Below is a small trained network, with its code and all its weights. Each question gives an input and a class and asks what happens when units are switched off, that is, made to give their printed mean instead of their output.

import numpy as np


def w(rows, s, z=0):
    codes = np.array(rows[::2]) - 128.0
    scale = np.full(codes.shape[1], s)
    scale[-1] = z or s
    return codes * scale


def f(y):
    return np.maximum(y, 0)


def log_softmax(a):
    a = a - a.max(-1, keepdims=True)
    return a - np.log(np.exp(a).sum(-1, keepdims=True))


def net(x, mask):
    res = np.array(x, float).reshape(1, 3) / 4 @ E
    y = f(res @ A[0][:, :-1].T + A[0][:, -1])
    res = res + np.where(mask, y, B[0][:, -1]) @ B[0][:, :-1]
    return log_softmax(res[-1] @ U[:, :-1].T + U[:, -1])


A, B = {}, {}
E = w([
[171,142,180,98,81],'x0',
[169,253,89,253,76],'x1',
[13,196,35,62,36],'x2',
],0.0065)
A[0] = w([
[74,225,153,74,96,211],'N0',
[79,100,115,110,51,160],'N1',
[212,137,230,106,71,102],'N2',
[43,59,117,103,108,111],'N3',
[119,119,147,35,137,11],'N4',
[186,135,189,184,123,143],'N5',
[139,55,164,175,230,139],'N6',
[99,107,171,60,85,99],'N7',
[123,76,153,88,203,198],'N8',
[175,102,209,147,66,106],'N9',
[2,112,71,122,69,15],'N10',
[134,141,68,142,174,147],'N11',
[36,77,63,40,194,234],'N12',
[179,171,145,102,83,126],'N13',
[126,94,106,191,57,36],'N14',
[175,142,163,121,218,78],'N15',
[154,100,166,168,92,99],'N16',
[150,179,162,120,157,228],'N17',
[85,38,82,154,88,138],'N18',
[110,79,147,96,217,65],'N19',
[98,110,191,118,129,108],'N20',
[104,16,138,119,199,240],'N21',
[70,123,113,112,4,25],'N22',
[142,196,101,169,145,234],'N23',
[124,31,107,125,145,222],'N24',
[179,104,135,148,170,4],'N25',
[150,117,108,168,238,130],'N26',
[109,143,105,177,106,131],'N27',
[65,125,85,130,53,210],'N28',
[160,186,78,160,148,215],'N29',
],0.0098,0.003)
B[0] = w([
[120,75,70,213,66,207],'N0',
[89,79,76,194,122,183],'N1',
[129,85,70,188,68,182],'N2',
[165,193,128,170,72,188],'N3',
[125,193,129,172,76,168],'N4',
[157,130,98,178,67,190],'N5',
[114,125,97,224,119,235],'N6',
[147,190,123,130,3,177],'N7',
[124,225,96,175,85,226],'N8',
[106,75,75,182,71,168],'N9',
[44,38,103,187,53,199],'N10',
[246,154,120,149,94,155],'N11',
[200,203,80,191,74,249],'N12',
[177,160,124,109,74,156],'N13',
[167,165,171,188,65,145],'N14',
[112,160,85,186,48,184],'N15',
[67,96,49,168,87,153],'N16',
[194,145,102,128,121,168],'N17',
[167,166,71,116,84,162],'N18',
[147,190,132,179,41,198],'N19',
[138,210,116,60,66,159],'N20',
[187,185,58,195,76,254],'N21',
[106,39,142,194,94,186],'N22',
[172,229,91,153,73,196],'N23',
[131,158,80,185,146,210],'N24',
[41,107,178,181,58,161],'N25',
[69,63,88,203,106,193],'N26',
[194,173,131,95,66,165],'N27',
[147,154,98,195,123,206],'N28',
[158,186,104,156,49,190],'N29',
],0.0056,0.0086)
U = w([
[148,144,109,124,112,255],'0',
[58,85,124,181,126,95],'1',
[149,247,149,99,109,95],'2',
[96,204,147,124,148,147],'3',
[95,119,149,79,178,1],'4',
[109,96,138,49,158,1],'5',
[93,180,169,36,181,1],'6',
],0.011,0.003)

Each question gives the input, the list of numbers given to net, and the class t.
The units are the neurons (one row each of A and B). Each row of codes is followed by its name. A weight is (code - 128) times the scale printed after its matrix; where a second scale follows, it is the last column's (A, B and U).
mask holds one flag per neuron, in row order. A switched-off neuron (its flag False) gives its mean, the last column of its row in B, instead of its output. The means were averaged over made-up inputs and are rounded, as every weight is.
A unit's drop is (log p(t) with every unit on - log p(t) with that unit switched off) / (log p(t) with every unit on - log p(t) with every unit switched off).
The circuit of an input: a set's keep is (log p(t) with only the set's units on - log p(t) with every unit switched off) / (log p(t) with every unit on - log p(t) with every unit switched off). Starting from the 12 units with the biggest drops (on a tie, the unit counted first), units are removed one at a time, each time the one whose removal leaves the highest keep (on an exact tie, the one counted first), for as long as the keep stays at least 0.8.
units of the circuit, in order: the units of the circuit, biggest drop first
top k neurons: the k neurons with the biggest drops, biggest first
drop of u: that unit's drop, to one decimal
input [2,6,6], class 1: units of the circuit, in order : N22, N10
input [-4,7,-8], class 1: units of the circuit, in order : N26
input [-2,-1,-8], class 1: units of the circuit, in order : N26, N6
input [3,-1,8], class 1: units of the circuit, in order : N10, N22
input [-3,0,-8], class 1: units of the circuit, in order : N26, N6
input [-5,5,8], class 1: top 2 neurons : N10, N22
input [-4,-5,3], class 2: top 3 neurons : N12, N3, N26
input [8,7,6], class 0: top 2 neurons : N0, N22
input [3,-4,0], class 2: drop of N23 : -0.1
input [-3,2,0], class 3: drop of N21 : 0.2
input [-3,-2,8], class 1: drop of N10 : 0.5
